Below are the code and all the weights of a small trained network. Each question names an input and a class and asks about switching units off, where a switched-off unit gives its printed mean instead of its output.

import numpy as np


def w(rows, s, z=0):
    codes = np.array(rows[::2]) - 128.0
    scale = np.full(codes.shape[1], s)
    scale[-1] = z or s
    return codes * scale


def f(y):
    return np.maximum(y, 0)


def log_softmax(a):
    a = a - a.max(-1, keepdims=True)
    return a - np.log(np.exp(a).sum(-1, keepdims=True))


def net(x, mask):
    res = np.array(x, float).reshape(1, 4) / 4 @ E
    y = f(res @ A[0][:, :-1].T + A[0][:, -1])
    res = res + np.where(mask, y, B[0][:, -1]) @ B[0][:, :-1]
    return log_softmax(res[-1] @ U[:, :-1].T + U[:, -1])


A, B = {}, {}
E = w([
[145,235,43,113,115,144,220,69,61,103],'x0',
[64,91,179,93,254,165,148,90,86,48],'x1',
[186,140,235,20,99,81,137,99,87,184],'x2',
[218,54,85,125,145,41,179,199,92,50],'x3',
],0.0072)
A[0] = w([
[146,195,98,127,112,135,179,90,81,109,21],'N0',
[135,189,80,92,115,143,177,92,78,125,33],'N1',
[56,186,181,130,121,213,68,40,162,191,83],'N2',
[205,56,111,127,138,53,157,176,80,61,69],'N3',
[85,89,148,103,214,159,154,91,95,77,180],'N4',
[68,124,23,253,150,172,137,152,182,73,89],'N5',
[174,153,85,171,50,91,114,156,164,207,101],'N6',
[133,174,62,147,123,160,176,94,96,108,58],'N7',
[125,52,195,137,131,115,63,185,196,164,13],'N8',
[141,184,80,119,110,140,203,84,77,127,9],'N9',
[158,165,171,60,114,87,150,85,83,154,116],'N10',
[184,167,81,149,40,106,124,164,169,179,91],'N11',
],0.0063,0.0014)
B[0] = w([
[36,46,144,159,150,123,61,90,191,49,189],'N0',
[75,57,134,172,141,109,78,90,192,80,194],'N1',
[127,96,11,210,19,132,203,95,63,202,246],'N2',
[115,79,8,200,24,162,182,98,53,210,220],'N3',
[64,160,155,63,169,192,193,194,92,112,212],'N4',
[207,218,216,69,142,3,190,122,204,236,254],'N5',
[32,128,153,50,205,230,162,214,128,65,216],'N6',
[99,86,158,149,173,73,72,92,183,93,192],'N7',
[77,34,134,167,124,91,75,55,174,62,210],'N8',
[43,49,132,169,153,103,62,89,170,70,198],'N9',
[161,131,178,116,152,39,135,95,175,179,201],'N10',
[30,140,160,48,180,207,160,185,114,98,213],'N11',
],0.0056,0.0076)
U = w([
[93,56,130,189,144,106,1,84,197,54,29],'0',
[134,108,15,202,50,162,197,107,36,180,110],'1',
[88,164,161,41,183,251,178,197,104,85,94],'2',
[182,188,198,97,141,7,166,107,180,196,208],'3',
[190,194,124,153,139,167,69,132,90,90,251],'4',
],0.0081,0.0024)

Each question gives the input, the list of numbers given to net, and the class t.
The units are the neurons (one row each of A and B). Each row of codes is followed by its name. A weight is (code - 128) times the scale printed after its matrix; where a second scale follows, it is the last column's (A, B and U).
mask holds one flag per neuron, in row order. A switched-off neuron (its flag False) gives its mean, the last column of its row in B, instead of its output. The means were averaged over made-up inputs and are rounded, as every weight is.
A unit's drop is (log p(t) with every unit on - log p(t) with that unit switched off) / (log p(t) with every unit on - log p(t) with every unit switched off).
The circuit of an input: a set's keep is (log p(t) with only the set's units on - log p(t) with every unit switched off) / (log p(t) with every unit on - log p(t) with every unit switched off). Starting from all 12 units, units are removed one at a time, each time the one whose removal leaves the highest keep (on an exact tie, the one counted first), for as long as the keep stays at least 0.8.
circuit, biggest first: the units of the circuit, biggest drop first
most important unit: the unit with the biggest drop
top k neurons: the k neurons with the biggest drops, biggest first
drop of u: that unit's drop, to one decimal
input [-2,0,6,-6], class 1: top 2 neurons	(N2, N5)
input [-2,2,-2,3], class 4: most important unit	N2
input [-2,4,1,-4], class 1: top 4 neurons	(N2, N6, N11, N5)
input [4,-3,-6,5], class 3: top 2 neurons	(N5, N2)
input [-4,7,-7,8], class 1: top 3 neurons	(N3, N6, N11)
input [-2,-8,6,-2], class 2: circuit, biggest first	(N6, N11)
input [4,7,-3,7], class 1: top 2 neurons	(N3, N6)
input [-4,-6,0,-4], class 2: top 3 neurons	(N6, N11, N3)
input [-1,-1,1,6], class 1: top 2 neurons	(N3, N5)
input [2,6,0,-6], class 1: top 3 neurons	(N2, N6, N11)
input [-1,0,-8,-8], class 1: top 2 neurons	(N2, N10)
input [0,-7,-8,-4], class 3: top 2 neurons	(N5, N4)
input [4,-5,4,3], class 2: drop of N11	0.4
input [-2,5,0,-8], class 1: drop of N2	0.8
input [4,-2,4,-1], class 0: drop of N7	0.0
input [-4,5,-1,1], class 2: most important unit	N4
